Below are the code and all the weights of a small trained network. Each question names an input and a target symbol and asks about switching units off, where a switched-off unit gives its printed mean instead of its output.

import numpy as np


def w(rows, s, z=0):
    codes = np.array(rows[::2]) - 128.0
    scale = np.full(codes.shape[1], s)
    scale[-1] = z or s
    return codes * scale


def norm(h):
    return h / np.sqrt((h * h).mean(-1, keepdims=True) + 1e-5)


def f(y):
    return np.maximum(y, 0)


def softmax(a):
    e = np.exp(a - a.max(-1, keepdims=True))
    return e / e.sum(-1, keepdims=True)


def log_softmax(a):
    a = a - a.max(-1, keepdims=True)
    return a - np.log(np.exp(a).sum(-1, keepdims=True))


def net(x, mask):
    ids = ['ΔΘΣαβγζηλμξπτψω'.index(c) for c in x.split()]
    T = len(ids)
    res = E[ids] + P[:T]
    r = norm(res)
    for j in range(2):
        rows = slice(3 * j, 3 * j + 3)
        q, k, v = (r @ M[0][rows].T for M in (Q, K, V))
        z = softmax(np.where(np.tri(T) > 0, q @ k.T / 3**0.5, -1e9)) @ v
        o = O[0][rows]
        res = res + np.where(mask[j], z, o[:, -1]) @ o[:, :-1]
    y = f(norm(res) @ A[0][:, :-1].T + A[0][:, -1])
    res = res + np.where(mask[2:6], y, B[0][:, -1]) @ B[0][:, :-1]
    return log_softmax(norm(res)[-1] @ U[:, :-1].T + U[:, -1])


Q, K, V, O, A, B = {}, {}, {}, {}, {}, {}
E = w([
[154,150,135,62],'Δ',
[130,141,59,58],'Θ',
[110,83,171,169],'Σ',
[181,83,163,178],'α',
[167,82,109,197],'β',
[107,104,198,122],'γ',
[165,152,97,77],'ζ',
[140,99,190,150],'η',
[176,150,132,79],'λ',
[183,8,8,168],'μ',
[183,142,104,92],'ξ',
[123,127,29,80],'π',
[182,86,30,158],'τ',
[114,49,132,199],'ψ',
[199,109,27,101],'ω',
],0.016)
P = w([
[111,177,99,188],'0',
[114,121,165,99],'1',
[233,180,76,127],'2',
[115,109,169,91],'3',
[244,180,98,120],'4',
[118,97,172,84],'5',
[250,160,95,143],'6',
[121,80,174,75],'7',
[253,167,85,155],'8',
[112,101,196,88],'9',
],0.024)
Q[0] = w([
[151,144,113,162],'H1',
[119,160,123,158],'H1',
[231,254,97,176],'H1',
[195,176,127,155],'H2',
[83,39,138,66],'H2',
[108,154,112,160],'H2',
],0.072)
K[0] = w([
[142,94,133,119],'H1',
[160,68,143,97],'H1',
[130,3,168,29],'H1',
[133,76,165,64],'H2',
[130,242,126,181],'H2',
[133,84,98,129],'H2',
],0.054)
V[0] = w([
[2,97,107,138],'H1',
[127,150,194,132],'H1',
[115,153,141,102],'H1',
[197,156,140,117],'H2',
[118,147,91,78],'H2',
[145,86,119,134],'H2',
],0.053)
O[0] = w([
[162,27,251,253,20],'H1',
[96,71,64,158,46],'H1',
[149,156,121,150,3],'H1',
[188,55,126,127,206],'H2',
[198,173,183,157,1],'H2',
[101,110,146,95,144],'H2',
],0.031,0.005)
A[0] = w([
[123,139,106,255,39],'N1',
[97,198,53,227,191],'N2',
[188,202,73,207,79],'N3',
[109,207,18,212,11],'N4',
],0.051,0.011)
B[0] = w([
[136,212,88,77,210],'N1',
[143,82,201,255,225],'N2',
[121,61,11,143,252],'N3',
[135,146,254,59,239],'N4',
],0.062,0.013)
U = w([
[147,52,77,154,137],'Δ',
[208,186,93,161,150],'Θ',
[39,190,124,135,211],'Σ',
[59,126,47,91,111],'α',
[63,71,177,69,85],'β',
[91,166,94,213,253],'γ',
[132,146,2,164,96],'ζ',
[95,48,147,199,150],'η',
[192,97,114,43,12],'λ',
[172,78,207,110,83],'μ',
[149,215,32,73,33],'ξ',
[144,177,196,186,214],'π',
[108,168,214,87,111],'τ',
[69,99,219,180,124],'ψ',
[140,229,136,76,150],'ω',
],0.026,0.006)

Each question gives the input, a string of symbols that net reads in full, and the target symbol t.
The units are the heads (3 rows each of Q, K, V and O) and the neurons (one row each of A and B). Each row of codes is followed by its name. A weight is (code - 128) times the scale printed after its matrix; where a second scale follows, it is the last column's (O, A, B and U).
mask holds one flag per unit, heads first, then neurons. A switched-off unit (its flag False) gives its mean, the last column of its rows in O or B, instead of its output. The means were averaged over made-up inputs and are rounded, as every weight is.
A unit's drop is (log p(t) with every unit on - log p(t) with that unit switched off) / (log p(t) with every unit on - log p(t) with every unit switched off).
The circuit of an input: a set's keep is (log p(t) with only the set's units on - log p(t) with every unit switched off) / (log p(t) with every unit on - log p(t) with every unit switched off). Starting from all 6 units, units are removed one at a time, each time the one whose removal leaves the highest keep (on an exact tie, the one counted first), for as long as the keep stays at least 0.8.
units of the circuit, in order: the units of the circuit, biggest drop first
unit that matters most: the unit with the biggest drop
top k neurons: the k neurons with the biggest drops, biggest first
which heads matter: for each layer, one digit per head in row order, 1 if its drop is at least 0.15 and else 0, layers parted by /
input Σ Δ λ π ψ ω λ ω λ, target ξ: units of the circuit, in order	H1
input λ λ η, target μ: top 3 neurons	N4, N2, N3
input ω ω Θ α π Σ Σ ψ μ, target Σ: top 2 neurons	N1, N3
input α α τ π α η, target α: which heads matter	00
input λ λ Δ, target μ: top 2 neurons	N4, N2
input ψ β α η ζ α Δ τ λ α, target ψ: which heads matter	01
input η Θ λ α λ β, target η: units of the circuit, in order	H1, N4, N3
input λ Σ τ λ ω Σ π, target γ: units of the circuit, in order	H1, H2, N1, N2
input ζ λ γ μ, target ζ: units of the circuit, in order	H2, N3
input γ η ψ γ ψ μ ω λ, target γ: units of the circuit, in order	H1, H2, N1
input τ Σ π γ, target τ: which heads matter	10
input α Σ α, target γ: units of the circuit, in order	H1, N1, H2, N2
input λ α ζ ζ Δ ω Θ η, target λ: units of the circuit, in order	H2, H1, N4, N1
input Δ λ η ψ β Σ ζ ζ Θ ω, target Δ: unit that matters most	H2
input Θ π Σ λ ψ τ η β β μ, target Θ: which heads matter	11
input λ ψ π α λ ξ ξ ξ π η, target λ: which heads matter	11
input ω Δ α η β ψ μ ξ α, target λ: top 2 neurons	N4, N3
input ζ β η π, target ζ: units of the circuit, in order	H2, N3
input Σ γ Θ Δ λ Δ Δ β γ, target α: which heads matter	00
input Θ π ψ λ, target Θ: units of the circuit, in order	H2
input β η ψ λ ω, target μ: which heads matter	11
input τ β Θ μ, target τ: which heads matter	10
input τ π τ λ λ ω, target τ: top 2 neurons	N3, N1
input Δ π μ α β μ α Θ, target Δ: top 2 neurons	N3, N4
input λ Σ Δ Δ, target λ: top 2 neurons	N4, N1
